Below is a small trained network, with its code and all its weights. Each question gives an input and a class and asks what happens when units are switched off, that is, made to give their printed mean instead of their output.

import numpy as np


def w(rows, s, z=0):
    codes = np.array(rows[::2]) - 128.0
    scale = np.full(codes.shape[1], s)
    scale[-1] = z or s
    return codes * scale


def norm(h):
    return h / np.sqrt((h * h).mean(-1, keepdims=True) + 1e-5)


def f(y):
    return y / 2 * (1 + np.tanh(0.7978845608 * (y + 0.044715 * y**3)))


def log_softmax(a):
    a = a - a.max(-1, keepdims=True)
    return a - np.log(np.exp(a).sum(-1, keepdims=True))


def net(x, mask):
    res = np.array(x, float).reshape(1, 7) / 4 @ E
    u = 0
    for l in range(2):
        y = f(norm(res) @ A[l][:, :-1].T + A[l][:, -1])
        res = res + np.where(mask[u : u + 6], y, B[l][:, -1]) @ B[l][:, :-1]
        u += 6
    return log_softmax(norm(res)[-1] @ U[:, :-1].T + U[:, -1])


A, B = {}, {}
E = w([
[127,115,121,121,127,142,140],'x0',
[24,147,125,202,71,48,246],'x1',
[171,142,96,115,117,135,153],'x2',
[156,147,108,109,145,103,140],'x3',
[122,137,145,142,122,114,106],'x4',
[1,222,72,115,116,180,77],'x5',
[138,142,124,142,150,129,132],'x6',
],0.0057)
A[0] = w([
[29,220,65,81,134,182,60,155],'L0N0',
[171,23,187,112,68,102,131,111],'L0N1',
[164,163,126,110,233,83,163,126],'L0N2',
[234,26,247,143,152,112,173,26],'L0N3',
[221,38,245,133,146,91,157,30],'L0N4',
[203,107,190,14,217,216,3,6],'L0N5',
],0.0053,0.0017)
B[0] = w([
[166,42,3,200,148,41,59,240],'L0N0',
[110,116,91,125,217,142,91,166],'L0N1',
[84,42,116,69,108,129,94,142],'L0N2',
[8,174,42,219,118,115,20,209],'L0N3',
[74,143,3,178,105,124,79,200],'L0N4',
[136,163,245,79,63,146,240,254],'L0N5',
],0.0057,0.0064)
A[1] = w([
[229,109,105,168,100,96,165,60],'L1N0',
[157,76,159,59,141,78,154,99],'L1N1',
[64,174,146,163,106,59,253,153],'L1N2',
[125,95,47,79,56,120,127,90],'L1N3',
[138,153,221,98,71,172,158,252],'L1N4',
[168,102,83,211,193,113,91,132],'L1N5',
],0.0065,0.0032)
B[1] = w([
[108,150,84,163,84,85,102,125],'L1N0',
[125,102,139,159,195,119,95,124],'L1N1',
[237,121,254,45,182,200,158,233],'L1N2',
[34,88,87,162,113,123,93,182],'L1N3',
[201,115,163,74,215,163,188,212],'L1N4',
[123,141,33,161,66,84,70,253],'L1N5',
],0.0072,0.0041)
U = w([
[44,99,21,179,156,97,40,1],'0',
[165,118,254,32,205,158,157,255],'1',
],0.0062,9.4e-05)

Each question gives the input, the list of numbers given to net, and the class t.
The units are the neurons (one row each of A and B). Each row of codes is followed by its name. A weight is (code - 128) times the scale printed after its matrix; where a second scale follows, it is the last column's (A, B and U).
mask holds one flag per neuron, layer by layer. A switched-off neuron (its flag False) gives its mean, the last column of its row in B, instead of its output. The means were averaged over made-up inputs and are rounded, as every weight is.
A unit's drop is (log p(t) with every unit on - log p(t) with that unit switched off) / (log p(t) with every unit on - log p(t) with every unit switched off).
The circuit of an input: a set's keep is (log p(t) with only the set's units on - log p(t) with every unit switched off) / (log p(t) with every unit on - log p(t) with every unit switched off). Starting from all 12 units, units are removed one at a time, each time the one whose removal leaves the highest keep (on an exact tie, the one counted first), for as long as the keep stays at least 0.8.
circuit, biggest first: the units of the circuit, biggest drop first
k most important neurons: the k neurons with the biggest drops, biggest first
drop when u is switched off: that unit's drop, to one decimal
input [-2,-5,-7,0,-8,-7,8], class 0: most important neuron -> (L0N3)
input [5,-8,3,-8,-1,7,4], class 1: circuit, biggest first -> (L0N5, L0N3)
input [1,-5,-1,-3,-2,-5,-7], class 0: 4 most important neurons -> (L0N4, L0N3, L1N2, L0N1)
input [2,7,2,5,3,5,-7], class 1: 2 most important neurons -> (L1N2, L0N3)
input [5,7,-1,1,8,-4,-2], class 1: 2 most important neurons -> (L1N2, L0N0)
input [0,-5,-5,-2,-6,-8,-8], class 0: 2 most important neurons -> (L0N3, L0N4)
input [8,-5,-3,-8,-2,-7,-7], class 0: drop when L0N4 is switched off -> 0.5
input [-2,-2,7,8,-8,0,5], class 1: drop when L0N4 is switched off -> 0.7
input [-3,-4,3,7,-8,-5,1], class 0: drop when L0N3 is switched off -> 0.2
input [1,8,2,7,-6,-1,7], class 1: drop when L0N3 is switched off -> 0.0
